Below is a small trained network, with its code and all its weights. Each question gives an input and a class and asks what happens when units are switched off, that is, made to give their printed mean instead of their output.

import numpy as np


def w(rows, s, z=0):
    codes = np.array(rows[::2]) - 128.0
    scale = np.full(codes.shape[1], s)
    scale[-1] = z or s
    return codes * scale


def norm(h):
    return h / np.sqrt((h * h).mean(-1, keepdims=True) + 1e-5)


def f(y):
    return np.maximum(y, 0)


def log_softmax(a):
    a = a - a.max(-1, keepdims=True)
    return a - np.log(np.exp(a).sum(-1, keepdims=True))


def net(x, mask):
    res = np.array(x, float).reshape(1, 4) / 4 @ E
    u = 0
    for l in range(2):
        y = f(norm(res) @ A[l][:, :-1].T + A[l][:, -1])
        res = res + np.where(mask[u : u + 8], y, B[l][:, -1]) @ B[l][:, :-1]
        u += 8
    return log_softmax(norm(res)[-1] @ U[:, :-1].T + U[:, -1])


A, B = {}, {}
E = w([
[160,118,179,241,85],'x0',
[254,125,109,127,138],'x1',
[126,67,196,117,146],'x2',
[63,48,112,164,52],'x3',
],0.0092)
A[0] = w([
[69,85,140,139,47,251],'0.n0',
[174,184,104,117,112,114],'0.n1',
[120,158,45,152,110,75],'0.n2',
[145,24,255,70,182,50],'0.n3',
[154,187,106,15,140,16],'0.n4',
[109,158,116,27,142,64],'0.n5',
[124,207,40,168,107,133],'0.n6',
[104,59,92,14,181,5],'0.n7',
],0.0097,0.0026)
B[0] = w([
[113,128,80,130,185,255],'0.n0',
[75,103,115,110,136,181],'0.n1',
[129,2,138,90,95,176],'0.n2',
[152,67,110,72,92,223],'0.n3',
[146,109,139,176,142,214],'0.n4',
[128,169,179,146,64,206],'0.n5',
[162,32,170,48,94,211],'0.n6',
[173,194,117,134,60,216],'0.n7',
],0.0093,0.0061)
A[1] = w([
[131,107,174,254,133,131],'1.n0',
[126,157,102,108,90,65],'1.n1',
[105,188,138,128,124,124],'1.n2',
[134,163,80,103,120,44],'1.n3',
[166,198,218,132,175,53],'1.n4',
[126,148,70,74,139,3],'1.n5',
[128,215,185,116,171,221],'1.n6',
[144,171,180,131,40,92],'1.n7',
],0.0096,0.0033)
B[1] = w([
[149,238,165,111,87,253],'1.n0',
[169,164,158,137,129,171],'1.n1',
[25,116,96,113,105,168],'1.n2',
[113,129,233,167,1,154],'1.n3',
[161,126,72,185,160,229],'1.n4',
[151,126,77,143,54,157],'1.n5',
[81,76,86,198,178,251],'1.n6',
[81,146,134,198,126,230],'1.n7',
],0.008,0.0032)
U = w([
[98,120,232,59,68,77],'0',
[86,254,227,155,46,126],'1',
[67,118,66,206,207,181],'2',
[70,150,147,119,182,248],'3',
],0.0093,0.0016)

Each question gives the input, the list of numbers given to net, and the class t.
The units are the neurons (one row each of A and B). Each row of codes is followed by its name. A weight is (code - 128) times the scale printed after its matrix; where a second scale follows, it is the last column's (A, B and U).
mask holds one flag per neuron, layer by layer. A switched-off neuron (its flag False) gives its mean, the last column of its row in B, instead of its output. The means were averaged over made-up inputs and are rounded, as every weight is.
A unit's drop is (log p(t) with every unit on - log p(t) with that unit switched off) / (log p(t) with every unit on - log p(t) with every unit switched off).
The circuit of an input: a set's keep is (log p(t) with only the set's units on - log p(t) with every unit switched off) / (log p(t) with every unit on - log p(t) with every unit switched off). Starting from the 12 units with the biggest drops (on a tie, the unit counted first), units are removed one at a time, each time the one whose removal leaves the highest keep (on an exact tie, the one counted first), for as long as the keep stays at least 0.8.
circuit, biggest first: the units of the circuit, biggest drop first
unit that matters most: the unit with the biggest drop
top k neurons in layer l: the k neurons of layer l with the biggest drops, biggest first
drop of u: that unit's drop, to one decimal
input [-8,0,-1,-6], class 1: circuit, biggest first	[0.n7; 0.n5]
input [-5,-5,7,-8], class 2: unit that matters most	1.n6
input [-8,6,-3,4], class 1: top 4 neurons in layer 0	[0.n7; 0.n5; 0.n3; 0.n0]
input [-2,-4,-4,-7], class 2: circuit, biggest first	[1.n6; 0.n4]
input [-6,-4,3,6], class 1: top 3 neurons in layer 0	[0.n7; 0.n6; 0.n2]
input [0,-5,2,-6], class 2: top 2 neurons in layer 1	[1.n6; 1.n4]
input [-5,-5,6,-8], class 2: circuit, biggest first	[1.n6; 0.n6; 0.n4]
input [-8,-4,6,0], class 1: top 2 neurons in layer 0	[0.n7; 0.n5]
input [0,-2,-2,-4], class 2: top 2 neurons in layer 1	[1.n0; 1.n4]
input [-8,-1,1,-6], class 1: top 3 neurons in layer 0	[0.n7; 0.n5; 0.n0]
input [-3,3,-3,-6], class 2: top 2 neurons in layer 0	[0.n3; 0.n4]
input [-6,-7,-8,-2], class 0: top 2 neurons in layer 0	[0.n6; 0.n2]
input [4,-2,-7,-7], class 0: top 3 neurons in layer 0	[0.n6; 0.n2; 0.n1]
input [1,1,3,7], class 2: circuit, biggest first	[0.n0]
input [0,2,-8,7], class 0: top 2 neurons in layer 1	[1.n6; 1.n4]
input [-3,3,-1,-2], class 1: top 3 neurons in layer 0	[0.n7; 0.n5; 0.n0]
input [1,4,-8,-1], class 0: top 2 neurons in layer 0	[0.n6; 0.n0]
input [-7,2,6,-6], class 1: top 3 neurons in layer 0	[0.n7; 0.n5; 0.n3]
input [-1,3,-4,-1], class 0: top 2 neurons in layer 0	[0.n6; 0.n0]
input [7,-6,-5,-8], class 2: circuit, biggest first	[1.n6]
input [-4,-3,-1,-2], class 1: top 3 neurons in layer 0	[0.n7; 0.n0; 0.n5]
input [1,2,-6,4], class 0: drop of 1.n0	-0.1
input [-6,-1,0,6], class 1: drop of 1.n0	-0.1
input [5,2,-3,-8], class 2: drop of 1.n6	0.2
input [1,-1,-7,2], class 0: drop of 0.n6	0.5
